Below is a small trained network, with its code and all its weights. Each question gives an input and a class and asks what happens when units are switched off, that is, made to give their printed mean instead of their output.

import numpy as np


def w(rows, s, z=0):
    codes = np.array(rows[::2]) - 128.0
    scale = np.full(codes.shape[1], s)
    scale[-1] = z or s
    return codes * scale


def norm(h):
    return h / np.sqrt((h * h).mean(-1, keepdims=True) + 1e-5)


def f(y):
    return np.maximum(y, 0)


def log_softmax(a):
    a = a - a.max(-1, keepdims=True)
    return a - np.log(np.exp(a).sum(-1, keepdims=True))


def net(x, mask):
    res = np.array(x, float).reshape(1, 2) / 4 @ E
    u = 0
    for l in range(3):
        y = f(norm(res) @ A[l][:, :-1].T + A[l][:, -1])
        res = res + np.where(mask[u : u + 5], y, B[l][:, -1]) @ B[l][:, :-1]
        u += 5
    return log_softmax(norm(res)[-1] @ U[:, :-1].T + U[:, -1])


A, B = {}, {}
E = w([
[133,18,121,191,58,2,107,121,102,57,31],'x0',
[118,32,106,92,190,80,19,126,131,208,172],'x1',
],0.0026)
A[0] = w([
[100,249,128,178,66,186,123,127,118,12,104,119],'0.n0',
[100,85,166,96,97,125,176,75,162,159,139,93],'0.n1',
[137,77,115,175,105,33,78,74,58,85,132,219],'0.n2',
[75,94,137,88,148,88,168,116,110,67,163,30],'0.n3',
[101,144,117,107,129,192,88,114,118,210,191,248],'0.n4',
],0.002,0.0016)
B[0] = w([
[169,25,135,130,152,115,136,145,152,252,175,228],'0.n0',
[131,96,144,134,119,172,124,102,166,110,136,128],'0.n1',
[152,210,136,124,118,215,99,181,169,171,152,254],'0.n2',
[109,119,112,154,152,169,127,140,79,116,107,128],'0.n3',
[163,133,164,167,49,95,44,98,107,105,20,236],'0.n4',
],0.003)
A[1] = w([
[125,80,149,157,107,6,119,80,88,13,106,2],'1.n0',
[73,204,107,33,184,186,175,107,136,141,181,23],'1.n1',
[179,18,124,174,93,156,130,133,135,128,139,70],'1.n2',
[204,100,211,130,72,165,95,164,180,227,105,171],'1.n3',
[114,139,147,105,112,93,83,5,51,78,23,14],'1.n4',
],0.0026,0.00084)
B[1] = w([
[101,165,97,82,117,249,56,106,166,56,108,178],'1.n0',
[155,121,119,128,38,90,57,95,78,37,53,174],'1.n1',
[94,213,136,96,151,214,96,93,56,118,149,180],'1.n2',
[100,159,40,163,173,56,141,163,134,70,160,255],'1.n3',
[1,220,94,164,132,135,147,199,156,165,113,154],'1.n4',
],0.0033,0.0043)
A[2] = w([
[114,56,137,87,169,111,78,104,115,212,153,14],'2.n0',
[144,193,161,76,159,198,124,101,122,168,214,142],'2.n1',
[173,128,141,135,90,139,64,129,133,128,93,61],'2.n2',
[141,131,184,142,97,168,255,114,122,128,100,2],'2.n3',
[56,154,136,128,132,114,158,129,154,157,78,26],'2.n4',
],0.0052,0.00082)
B[2] = w([
[187,141,153,105,117,124,255,100,120,129,181,228],'2.n0',
[72,86,111,183,95,113,85,161,134,78,52,253],'2.n1',
[100,147,205,105,133,188,120,114,139,147,103,230],'2.n2',
[169,58,149,52,200,67,147,83,121,208,219,249],'2.n3',
[136,115,58,138,168,117,155,151,108,130,153,152],'2.n4',
],0.0058,0.0032)
U = w([
[168,111,147,97,136,115,178,104,121,142,183,139],'0',
[94,132,139,133,106,158,76,132,132,102,44,132],'1',
[118,185,34,179,157,96,139,177,121,126,142,117],'2',
[193,131,60,221,134,206,128,98,120,253,70,6],'3',
],0.019,0.021)

Each question gives the input, the list of numbers given to net, and the class t.
The units are the neurons (one row each of A and B). Each row of codes is followed by its name. A weight is (code - 128) times the scale printed after its matrix; where a second scale follows, it is the last column's (A, B and U).
mask holds one flag per neuron, layer by layer. A switched-off neuron (its flag False) gives its mean, the last column of its row in B, instead of its output. The means were averaged over made-up inputs and are rounded, as every weight is.
A unit's drop is (log p(t) with every unit on - log p(t) with that unit switched off) / (log p(t) with every unit on - log p(t) with every unit switched off).
The circuit of an input: a set's keep is (log p(t) with only the set's units on - log p(t) with every unit switched off) / (log p(t) with every unit on - log p(t) with every unit switched off). Starting from the 12 units with the biggest drops (on a tie, the unit counted first), units are removed one at a time, each time the one whose removal leaves the highest keep (on an exact tie, the one counted first), for as long as the keep stays at least 0.8.
circuit, biggest first: the units of the circuit, biggest drop first
k most important neurons: the k neurons with the biggest drops, biggest first
k most important neurons of layer l: the k neurons of layer l with the biggest drops, biggest first
drop of u: that unit's drop, to one decimal
input [3,0], class 2: circuit, biggest first	[0.n2; 1.n3]
input [-1,-2], class 2: circuit, biggest first	[1.n3]
input [8,-8], class 0: 2 most important neurons	[2.n3; 0.n4]
input [2,0], class 2: 2 most important neurons	[0.n2; 1.n3]
input [5,-5], class 0: 4 most important neurons	[0.n4; 2.n3; 2.n1; 1.n1]
input [4,-4], class 0: 2 most important neurons	[0.n4; 2.n1]
input [7,-8], class 0: 2 most important neurons	[2.n3; 0.n4]
input [3,1], class 2: circuit, biggest first	[0.n2; 1.n3]
input [0,-3], class 2: 2 most important neurons	[0.n0; 1.n3]
input [-3,-2], class 2: 4 most important neurons	[1.n3; 0.n0; 0.n2; 2.n3]
input [7,8], class 0: 3 most important neurons	[2.n0; 0.n4; 2.n1]
input [7,-7], class 0: 2 most important neurons	[2.n3; 0.n4]
input [-1,2], class 2: 2 most important neurons	[1.n4; 0.n4]
input [1,-1], class 2: circuit, biggest first	[1.n3]
input [-7,6], class 1: 2 most important neurons of layer 2	[2.n1; 2.n3]
input [-3,-3], class 2: 3 most important neurons of layer 1	[1.n3; 1.n0; 1.n2]
input [-8,-4], class 1: drop of 2.n1	0.6
input [4,-6], class 0: drop of 0.n4	0.0
input [1,0], class 2: drop of 1.n3	0.1
input [-7,5], class 1: most important neuron of layer 2	[2.n1]
